Below are the code and all the weights of a small trained network. Each question names an input and a target symbol and asks about switching units off, where a switched-off unit gives its printed mean instead of its output.

import numpy as np


def w(rows, s, z=0):
    codes = np.array(rows[::2]) - 128.0
    scale = np.full(codes.shape[1], s)
    scale[-1] = z or s
    return codes * scale


def f(y):
    return y / 2 * (1 + np.tanh(0.7978845608 * (y + 0.044715 * y**3)))


def softmax(a):
    e = np.exp(a - a.max(-1, keepdims=True))
    return e / e.sum(-1, keepdims=True)


def log_softmax(a):
    a = a - a.max(-1, keepdims=True)
    return a - np.log(np.exp(a).sum(-1, keepdims=True))


def net(x, mask):
    ids = ['γδεζηθμξπτ'.index(c) for c in x.split()]
    T = len(ids)
    res = E[ids] + P[:T]
    r = res
    for j in range(3):
        rows = slice(4 * j, 4 * j + 4)
        q, k, v = (r @ M[0][rows].T for M in (Q, K, V))
        z = softmax(np.where(np.tri(T) > 0, q @ k.T / 4**0.5, -1e9)) @ v
        o = O[0][rows]
        res = res + np.where(mask[j], z, o[:, -1]) @ o[:, :-1]
    y = f(res @ A[0][:, :-1].T + A[0][:, -1])
    res = res + np.where(mask[3:19], y, B[0][:, -1]) @ B[0][:, :-1]
    return log_softmax(res[-1] @ U[:, :-1].T + U[:, -1])


Q, K, V, O, A, B = {}, {}, {}, {}, {}, {}
E = w([
[119,244,174],'γ',
[110,19,239],'δ',
[96,39,57],'ε',
[138,139,177],'ζ',
[175,24,46],'η',
[118,18,11],'θ',
[79,47,104],'μ',
[209,246,42],'ξ',
[162,38,85],'π',
[137,46,114],'τ',
],0.012)
P = w([
[255,26,203],'0',
[57,130,111],'1',
[59,135,111],'2',
[63,138,104],'3',
[67,139,105],'4',
[71,142,104],'5',
[65,154,109],'6',
[65,153,109],'7',
[62,147,108],'8',
[72,147,102],'9',
[58,153,112],'10',
[73,144,101],'11',
],0.0076)
Q[0] = w([
[86,148,87],'H0',
[101,111,37],'H0',
[4,114,84],'H0',
[227,191,187],'H0',
[99,142,174],'H1',
[138,159,101],'H1',
[169,85,81],'H1',
[136,149,159],'H1',
[185,95,109],'H2',
[219,121,167],'H2',
[151,81,89],'H2',
[81,175,92],'H2',
],0.019)
K[0] = w([
[206,93,137],'H0',
[246,118,124],'H0',
[218,75,182],'H0',
[55,140,83],'H0',
[144,119,184],'H1',
[114,178,150],'H1',
[117,110,28],'H1',
[151,158,159],'H1',
[189,132,91],'H2',
[252,154,144],'H2',
[153,100,87],'H2',
[37,154,75],'H2',
],0.018)
V[0] = w([
[76,139,113],'H0',
[233,174,2],'H0',
[173,146,176],'H0',
[154,54,143],'H0',
[129,124,129],'H1',
[118,130,124],'H1',
[98,138,112],'H1',
[90,91,119],'H1',
[172,157,165],'H2',
[96,123,135],'H2',
[148,101,115],'H2',
[137,152,90],'H2',
],0.017)
O[0] = w([
[106,111,139,79],'H0',
[253,104,175,119],'H0',
[144,177,127,134],'H0',
[114,107,82,249],'H0',
[126,130,127,131],'H1',
[135,119,134,131],'H1',
[146,109,141,136],'H1',
[134,110,144,176],'H1',
[90,113,143,65],'H2',
[163,120,126,143],'H2',
[116,158,136,151],'H2',
[94,119,106,121],'H2',
],0.02,0.017)
A[0] = w([
[204,183,121,80],'N0',
[78,93,189,4],'N1',
[94,196,124,76],'N2',
[135,206,136,123],'N3',
[171,148,7,15],'N4',
[89,199,213,112],'N5',
[204,73,109,201],'N6',
[155,124,126,179],'N7',
[156,175,78,114],'N8',
[79,102,100,158],'N9',
[170,165,203,38],'N10',
[170,17,152,13],'N11',
[167,144,151,65],'N12',
[167,64,64,108],'N13',
[127,124,128,149],'N14',
[170,220,59,117],'N15',
],0.012,0.003)
B[0] = w([
[195,158,211,178],'N0',
[136,166,205,135],'N1',
[116,149,157,150],'N2',
[101,127,201,129],'N3',
[104,88,200,252],'N4',
[82,83,102,132],'N5',
[110,212,47,225],'N6',
[154,134,146,154],'N7',
[176,134,92,168],'N8',
[246,88,157,200],'N9',
[14,73,22,149],'N10',
[123,71,249,187],'N11',
[115,43,149,150],'N12',
[41,172,111,236],'N13',
[118,138,117,130],'N14',
[179,142,61,176],'N15',
],0.015,0.027)
U = w([
[37,98,137,135],'γ',
[149,69,229,73],'δ',
[193,68,139,80],'ε',
[125,181,125,172],'ζ',
[120,118,76,191],'η',
[156,165,202,69],'θ',
[170,108,111,253],'μ',
[217,156,144,79],'ξ',
[82,130,195,85],'π',
[92,9,137,126],'τ',
],0.011,0.0057)

Each question gives the input, a string of symbols that net reads in full, and the target symbol t.
The units are the heads (4 rows each of Q, K, V and O) and the neurons (one row each of A and B). Each row of codes is followed by its name. A weight is (code - 128) times the scale printed after its matrix; where a second scale follows, it is the last column's (O, A, B and U).
mask holds one flag per unit, heads first, then neurons. A switched-off unit (its flag False) gives its mean, the last column of its rows in O or B, instead of its output. The means were averaged over made-up inputs and are rounded, as every weight is.
A unit's drop is (log p(t) with every unit on - log p(t) with that unit switched off) / (log p(t) with every unit on - log p(t) with every unit switched off).
The circuit of an input: a set's keep is (log p(t) with only the set's units on - log p(t) with every unit switched off) / (log p(t) with every unit on - log p(t) with every unit switched off). Starting from the 12 units with the biggest drops (on a tie, the unit counted first), units are removed one at a time, each time the one whose removal leaves the highest keep (on an exact tie, the one counted first), for as long as the keep stays at least 0.8.
circuit, biggest first: the units of the circuit, biggest drop first
top k neurons: the k neurons with the biggest drops, biggest first
which heads matter: for each layer, one digit per head in row order, 1 if its drop is at least 0.15 and else 0, layers parted by /
input π μ τ, target ζ: circuit, biggest first -> [N9, H0, N6]
input ξ μ ζ η, target δ: which heads matter -> 100
input π δ π η τ θ ε η, target ζ: circuit, biggest first -> [H0, N6, N13]
input μ π τ, target τ: circuit, biggest first -> [N6, H0]
input ξ μ μ μ μ η μ, target δ: which heads matter -> 100
input δ ξ π μ ε η ε, target ε: circuit, biggest first -> [N9, H0, N13]
input θ τ η δ γ μ, target π: which heads matter -> 100
input δ μ θ μ μ γ δ π, target ε: circuit, biggest first -> [N9, H0, N13]
input ε ζ τ, target γ: top 2 neurons -> [N0, N9]
input γ ε η θ θ, target ξ: top neuron -> [N13]
input π ε τ η μ π θ, target ζ: top 3 neurons -> [N6, N13, N9]
input τ μ ε μ τ μ η, target η: circuit, biggest first -> [N11, N0]
input μ μ η δ ε ε ε ε ε η, target τ: top 2 neurons -> [N6, N4]
input μ ε τ ε, target τ: top 3 neurons -> [N6, N0, N9]
input μ τ μ ξ ε μ η ξ, target ξ: circuit, biggest first -> [N0, N15]
input δ μ δ μ μ π τ, target ε: top 2 neurons -> [N9, N6]
input ε δ γ μ, target γ: top 4 neurons -> [N0, N9, N13, N15]
input π δ ζ μ μ, target ζ: circuit, biggest first -> [H0, N9, N6, N10]
input η η ε δ ξ μ π μ η, target θ: top neuron -> [N6]
input μ ξ γ ε η, target τ: top 2 neurons -> [N6, N0]
input θ π δ θ ε ε, target π: top 2 neurons -> [N11, N6]
input ζ ξ η ε, target μ: top 3 neurons -> [N6, N11, N15]
input ξ δ ε δ ξ μ θ η π, target δ: top 3 neurons -> [N11, N0, N12]
input π μ γ θ τ, target ζ: circuit, biggest first -> [N9, N6, H0]
input τ ε ξ, target ξ: top 2 neurons -> [N0, N15]
input γ η δ ζ η τ ξ θ, target ξ: circuit, biggest first -> [H0, N13]
input δ μ μ δ θ μ γ θ, target ε: circuit, biggest first -> [N9, H0, N13]
